Below are the code and all the weights of a small trained network. Each question names an input and a class and asks about switching units off, where a switched-off unit gives its printed mean instead of its output.

import numpy as np


def w(rows, s, z=0):
    codes = np.array(rows[::2]) - 128.0
    scale = np.full(codes.shape[1], s)
    scale[-1] = z or s
    return codes * scale


def f(y):
    return y / 2 * (1 + np.tanh(0.7978845608 * (y + 0.044715 * y**3)))


def log_softmax(a):
    a = a - a.max(-1, keepdims=True)
    return a - np.log(np.exp(a).sum(-1, keepdims=True))


def net(x, mask):
    res = np.array(x, float).reshape(1, 4) / 4 @ E
    y = f(res @ A[0][:, :-1].T + A[0][:, -1])
    res = res + np.where(mask, y, B[0][:, -1]) @ B[0][:, :-1]
    return log_softmax(res[-1] @ U[:, :-1].T + U[:, -1])


A, B = {}, {}
E = w([
[108,151,142,63,71,183],'x0',
[134,93,53,196,89,171],'x1',
[250,115,206,141,90,115],'x2',
[92,230,109,183,98,109],'x3',
],0.015)
A[0] = w([
[128,178,172,66,173,104,70],'neuron 1',
[84,135,100,95,140,99,66],'neuron 2',
[133,129,159,163,243,29,122],'neuron 3',
[150,130,177,130,69,95,84],'neuron 4',
[116,177,111,138,107,107,113],'neuron 5',
[175,130,78,144,104,172,51],'neuron 6',
[143,212,103,158,107,92,99],'neuron 7',
[86,148,117,107,153,143,47],'neuron 8',
[87,125,109,116,151,146,122],'neuron 9',
[106,141,169,109,154,113,53],'neuron 10',
[116,157,116,53,43,156,96],'neuron 11',
[126,168,147,59,103,162,123],'neuron 12',
[131,51,137,111,177,140,112],'neuron 13',
[190,167,155,92,116,79,82],'neuron 14',
[134,160,104,129,131,113,73],'neuron 15',
[127,121,124,148,144,100,130],'neuron 16',
[142,80,156,102,120,155,80],'neuron 17',
[134,168,159,77,201,71,72],'neuron 18',
[154,79,129,103,201,185,116],'neuron 19',
[159,66,111,100,194,169,154],'neuron 20',
[73,100,106,123,184,135,55],'neuron 21',
[109,119,70,119,186,121,48],'neuron 22',
[103,147,99,104,187,150,102],'neuron 23',
[147,111,78,143,85,136,5],'neuron 24',
[83,152,122,89,195,119,82],'neuron 25',
[103,120,91,136,128,130,25],'neuron 26',
[138,132,124,62,92,203,163],'neuron 27',
[107,185,161,172,144,125,127],'neuron 28',
[172,99,66,198,100,168,121],'neuron 29',
[142,86,99,190,194,5,124],'neuron 30',
[176,109,187,152,139,125,121],'neuron 31',
[66,140,65,110,138,126,155],'neuron 32',
[117,186,151,160,146,153,110],'neuron 33',
[117,160,153,71,80,176,108],'neuron 34',
[107,80,85,182,98,182,74],'neuron 35',
[160,214,120,138,74,87,104],'neuron 36',
[171,128,167,160,115,126,66],'neuron 37',
[109,164,130,147,134,134,134],'neuron 38',
[103,157,180,88,148,65,53],'neuron 39',
[182,144,145,119,124,150,97],'neuron 40',
[89,147,111,94,185,132,96],'neuron 41',
[178,157,169,189,113,139,75],'neuron 42',
[161,113,154,155,126,133,47],'neuron 43',
[146,69,135,60,192,169,111],'neuron 44',
[164,121,138,116,85,89,55],'neuron 45',
[134,194,101,144,103,82,108],'neuron 46',
],0.015,0.0032)
B[0] = w([
[208,102,60,137,223,173,215],'neuron 1',
[149,54,167,111,130,81,181],'neuron 2',
[151,188,206,175,180,226,243],'neuron 3',
[82,40,154,106,121,98,187],'neuron 4',
[103,142,92,101,138,92,179],'neuron 5',
[147,73,84,166,174,163,175],'neuron 6',
[90,183,98,48,119,92,209],'neuron 7',
[133,89,147,139,71,97,175],'neuron 8',
[134,73,176,108,102,124,180],'neuron 9',
[188,80,87,140,193,166,168],'neuron 10',
[102,198,201,180,82,189,208],'neuron 11',
[151,186,172,214,186,207,200],'neuron 12',
[67,221,51,99,117,75,207],'neuron 13',
[146,23,133,110,120,102,203],'neuron 14',
[117,147,123,106,131,93,146],'neuron 15',
[149,166,153,149,101,130,151],'neuron 16',
[118,143,118,126,103,97,181],'neuron 17',
[252,118,28,144,233,183,216],'neuron 18',
[66,209,97,57,119,66,203],'neuron 19',
[90,212,84,85,111,92,214],'neuron 20',
[96,70,155,121,116,94,196],'neuron 21',
[103,93,146,151,141,98,188],'neuron 22',
[132,62,170,125,82,90,185],'neuron 23',
[185,106,80,137,218,173,168],'neuron 24',
[136,31,127,136,84,94,200],'neuron 25',
[156,93,125,144,115,101,161],'neuron 26',
[104,211,165,176,140,143,203],'neuron 27',
[90,195,73,104,121,102,188],'neuron 28',
[202,103,82,155,156,208,231],'neuron 29',
[66,241,254,215,102,208,248],'neuron 30',
[111,104,126,120,93,101,205],'neuron 31',
[140,97,165,107,102,135,227],'neuron 32',
[83,182,81,115,148,77,173],'neuron 33',
[101,169,188,203,104,212,201],'neuron 34',
[198,82,104,143,181,194,214],'neuron 35',
[93,157,95,77,73,75,209],'neuron 36',
[144,69,166,126,91,91,184],'neuron 37',
[135,143,126,112,117,92,164],'neuron 38',
[190,96,59,135,222,182,207],'neuron 39',
[109,81,162,109,97,92,173],'neuron 40',
[155,69,164,90,91,108,193],'neuron 41',
[122,75,142,127,102,71,196],'neuron 42',
[151,106,147,118,120,110,165],'neuron 43',
[85,200,77,93,92,80,225],'neuron 44',
[116,64,169,90,110,82,167],'neuron 45',
[79,197,97,41,148,106,195],'neuron 46',
],0.0081,0.016)
U = w([
[120,200,237,206,120,201,213],'0',
[95,192,23,64,108,63,121],'1',
[212,68,25,152,158,196,171],'2',
[133,9,185,118,89,73,2],'3',
],0.012,0.0023)

Each question gives the input, the list of numbers given to net, and the class t.
The units are the neurons (one row each of A and B). Each row of codes is followed by its name. A weight is (code - 128) times the scale printed after its matrix; where a second scale follows, it is the last column's (A, B and U).
mask holds one flag per neuron, in row order. A switched-off neuron (its flag False) gives its mean, the last column of its row in B, instead of its output. The means were averaged over made-up inputs and are rounded, as every weight is.
A unit's drop is (log p(t) with every unit on - log p(t) with that unit switched off) / (log p(t) with every unit on - log p(t) with every unit switched off).
The circuit of an input: a set's keep is (log p(t) with only the set's units on - log p(t) with every unit switched off) / (log p(t) with every unit on - log p(t) with every unit switched off). Starting from the 12 units with the biggest drops (on a tie, the unit counted first), units are removed one at a time, each time the one whose removal leaves the highest keep (on an exact tie, the one counted first), for as long as the keep stays at least 0.8.
units of the circuit, in order: the units of the circuit, biggest drop first
most important unit: the unit with the biggest drop
top k neurons: the k neurons with the biggest drops, biggest first
drop of u: that unit's drop, to one decimal
input [-2,-7,-8,1], class 3: units of the circuit, in order	neuron 25
input [2,8,-7,4], class 2: top 2 neurons	neuron 35; neuron 29
input [-5,-7,0,-6], class 2: top 3 neurons	neuron 18; neuron 3; neuron 1
input [4,-8,4,-8], class 1: top 3 neurons	neuron 44; neuron 19; neuron 13
input [3,7,7,2], class 2: top 3 neurons	neuron 29; neuron 24; neuron 6
input [4,6,6,-6], class 1: top 2 neurons	neuron 19; neuron 20
input [-2,5,-1,5], class 1: top 4 neurons	neuron 7; neuron 18; neuron 46; neuron 1
input [1,8,2,7], class 2: top 3 neurons	neuron 29; neuron 35; neuron 6
input [-5,-7,-1,-6], class 2: top 3 neurons	neuron 18; neuron 3; neuron 1
input [-2,8,-8,3], class 2: top 2 neurons	neuron 35; neuron 29
input [7,7,8,5], class 3: top 2 neurons	neuron 30; neuron 42
input [-8,-5,-7,-7], class 0: top 2 neurons	neuron 30; neuron 3
input [-6,5,-4,-4], class 0: drop of neuron 30	1.2
input [-6,-3,-5,-4], class 0: drop of neuron 3	0.7
input [1,4,-5,0], class 3: most important unit	neuron 18
input [-8,5,4,-8], class 0: drop of neuron 3	0.5
